Here is a tiny trained network, its code and every weight. The questions are about switching its units off for an input and a class, where a switched-off unit gives its printed mean instead of its output.

import numpy as np


def w(rows, s, z=0):
    codes = np.array(rows[::2]) - 128.0
    scale = np.full(codes.shape[1], s)
    scale[-1] = z or s
    return codes * scale


def f(y):
    return y / 2 * (1 + np.tanh(0.7978845608 * (y + 0.044715 * y**3)))


def log_softmax(a):
    a = a - a.max(-1, keepdims=True)
    return a - np.log(np.exp(a).sum(-1, keepdims=True))


def net(x, mask):
    res = np.array(x, float).reshape(1, 7) / 4 @ E
    y = f(res @ A[0][:, :-1].T + A[0][:, -1])
    res = res + np.where(mask, y, B[0][:, -1]) @ B[0][:, :-1]
    return log_softmax(res[-1] @ U[:, :-1].T + U[:, -1])


A, B = {}, {}
E = w([
[232,114,151,208],'x0',
[128,129,129,127],'x1',
[122,255,125,163],'x2',
[100,109,7,189],'x3',
[130,129,129,127],'x4',
[30,100,207,233],'x5',
[127,127,130,130],'x6',
],0.0073)
A[0] = w([
[86,113,162,169,64],'N1',
[126,46,133,99,70],'N2',
[98,102,49,148,98],'N3',
[83,115,159,168,39],'N4',
[149,130,195,108,217],'N5',
[130,63,131,104,23],'N6',
[114,85,38,156,80],'N7',
[128,131,198,73,53],'N8',
[159,145,199,87,76],'N9',
[35,137,96,48,26],'N10',
[106,27,123,86,77],'N11',
[127,142,197,83,35],'N12',
[208,124,151,197,25],'N13',
[125,104,63,163,101],'N14',
[95,133,159,170,102],'N15',
[116,112,72,157,81],'N16',
[183,166,93,108,103],'N17',
[89,116,155,168,73],'N18',
[29,110,138,200,98],'N19',
[164,137,98,91,27],'N20',
[187,137,89,93,71],'N21',
[105,131,99,124,34],'N22',
[152,110,195,94,152],'N23',
[122,254,157,152,94],'N24',
[158,137,104,94,2],'N25',
[136,27,153,109,111],'N26',
[35,131,204,219,115],'N27',
[254,131,115,204,64],'N28',
[55,136,114,64,95],'N29',
[70,91,163,170,90],'N30',
[105,116,47,161,67],'N31',
[40,192,110,69,93],'N32',
[75,113,155,170,18],'N33',
[163,135,98,93,36],'N34',
[93,232,125,153,102],'N35',
[179,139,88,93,46],'N36',
[82,116,159,168,31],'N37',
[144,115,200,78,90],'N38',
[118,108,64,158,92],'N39',
[119,130,201,66,104],'N40',
[105,34,133,96,78],'N41',
[111,114,66,153,70],'N42',
[110,112,162,181,50],'N43',
[118,204,118,147,12],'N44',
[161,133,61,38,59],'N45',
[157,144,80,53,65],'N46',
],0.0098,0.005)
B[0] = w([
[152,145,151,62,157],'N1',
[185,136,89,152,155],'N2',
[93,172,160,170,165],'N3',
[166,149,166,71,149],'N4',
[83,147,94,144,196],'N5',
[195,127,121,154,132],'N6',
[103,172,151,154,169],'N7',
[121,170,160,173,149],'N8',
[90,160,152,164,156],'N9',
[122,2,222,147,167],'N10',
[205,141,64,172,175],'N11',
[129,156,151,160,142],'N12',
[101,20,196,132,159],'N13',
[103,169,155,145,156],'N14',
[150,126,122,91,159],'N15',
[118,179,180,151,142],'N16',
[137,115,128,87,161],'N17',
[152,140,146,84,153],'N18',
[131,138,126,84,215],'N19',
[162,146,163,99,133],'N20',
[135,149,162,83,156],'N21',
[145,132,173,154,116],'N22',
[90,161,107,158,174],'N23',
[210,96,47,176,196],'N24',
[181,141,185,107,123],'N25',
[181,138,65,153,184],'N26',
[140,137,125,77,254],'N27',
[72,42,190,125,194],'N28',
[126,44,180,161,166],'N29',
[170,155,129,66,182],'N30',
[128,172,176,164,156],'N31',
[142,61,153,165,183],'N32',
[162,147,161,93,149],'N33',
[153,146,157,104,133],'N34',
[207,98,63,163,183],'N35',
[150,150,165,89,147],'N36',
[167,145,166,82,148],'N37',
[104,171,137,170,160],'N38',
[106,178,169,155,151],'N39',
[96,173,137,181,168],'N40',
[198,124,70,153,169],'N41',
[122,170,177,165,142],'N42',
[131,115,156,73,149],'N43',
[214,110,120,157,136],'N44',
[146,149,143,71,182],'N45',
[128,141,144,86,166],'N46',
],0.0089,0.0076)
U = w([
[141,154,140,10,103],'0',
[102,120,105,107,252],'1',
[108,36,170,131,92],'2',
[187,133,61,145,67],'3',
[81,207,148,152,83],'4',
],0.013,0.015)

Each question gives the input, the list of numbers given to net, and the class t.
The units are the neurons (one row each of A and B). Each row of codes is followed by its name. A weight is (code - 128) times the scale printed after its matrix; where a second scale follows, it is the last column's (A, B and U).
mask holds one flag per neuron, in row order. A switched-off neuron (its flag False) gives its mean, the last column of its row in B, instead of its output. The means were averaged over made-up inputs and are rounded, as every weight is.
A unit's drop is (log p(t) with every unit on - log p(t) with that unit switched off) / (log p(t) with every unit on - log p(t) with every unit switched off).
The circuit of an input: a set's keep is (log p(t) with only the set's units on - log p(t) with every unit switched off) / (log p(t) with every unit on - log p(t) with every unit switched off). Starting from the 12 units with the biggest drops (on a tie, the unit counted first), units are removed one at a time, each time the one whose removal leaves the highest keep (on an exact tie, the one counted first), for as long as the keep stays at least 0.8.
circuit, biggest first: the units of the circuit, biggest drop first
unit that matters most: the unit with the biggest drop
k most important neurons: the k neurons with the biggest drops, biggest first
drop when u is switched off: that unit's drop, to one decimal
input [-8,-3,-5,3,-5,-3,-4], class 2: circuit, biggest first	N10
input [-3,-4,-7,5,-5,0,-5], class 3: circuit, biggest first	N11; N41
input [-7,3,7,1,-6,0,-2], class 2: circuit, biggest first	N10; N32
input [-7,-4,3,-5,4,3,1], class 2: 3 most important neurons	N10; N32; N29
input [-3,8,7,6,1,6,-3], class 3: 2 most important neurons	N35; N24
input [-4,7,-2,-8,-8,7,0], class 4: circuit, biggest first	N40; N8
input [-7,-6,8,-3,4,5,0], class 3: circuit, biggest first	N24; N35
input [-5,-6,5,1,5,3,-1], class 2: circuit, biggest first	N32; N10; N29
input [6,-2,2,-1,3,-2,3], class 2: circuit, biggest first	N28; N13
input [8,-1,4,3,-6,6,7], class 2: 2 most important neurons	N13; N28
input [7,-8,0,6,-6,3,1], class 2: 2 most important neurons	N28; N13
input [-4,-1,8,-1,7,0,0], class 3: 2 most important neurons	N24; N35
input [-8,-8,-6,3,-4,0,2], class 2: 2 most important neurons	N10; N29
input [0,0,-3,5,-2,-6,3], class 0: most important neuron	N45
input [8,5,-4,7,2,-1,-6], class 2: 2 most important neurons	N28; N13
input [-6,-4,8,0,7,-7,5], class 3: 4 most important neurons	N24; N35; N32; N44
input [-4,7,1,3,8,4,-2], class 0: 2 most important neurons	N19; N27
input [-3,2,3,6,-5,-4,-2], class 4: drop when N1 is switched off	0.0
input [3,4,8,-4,-4,8,3], class 0: drop when N27 is switched off	0.2
input [4,7,4,-8,-1,-7,7], class 4: unit that matters most	N9
input [6,2,-1,-2,3,1,-5], class 2: drop when N32 is switched off	-0.1
input [-3,1,8,8,2,8,6], class 0: drop when N19 is switched off	0.2
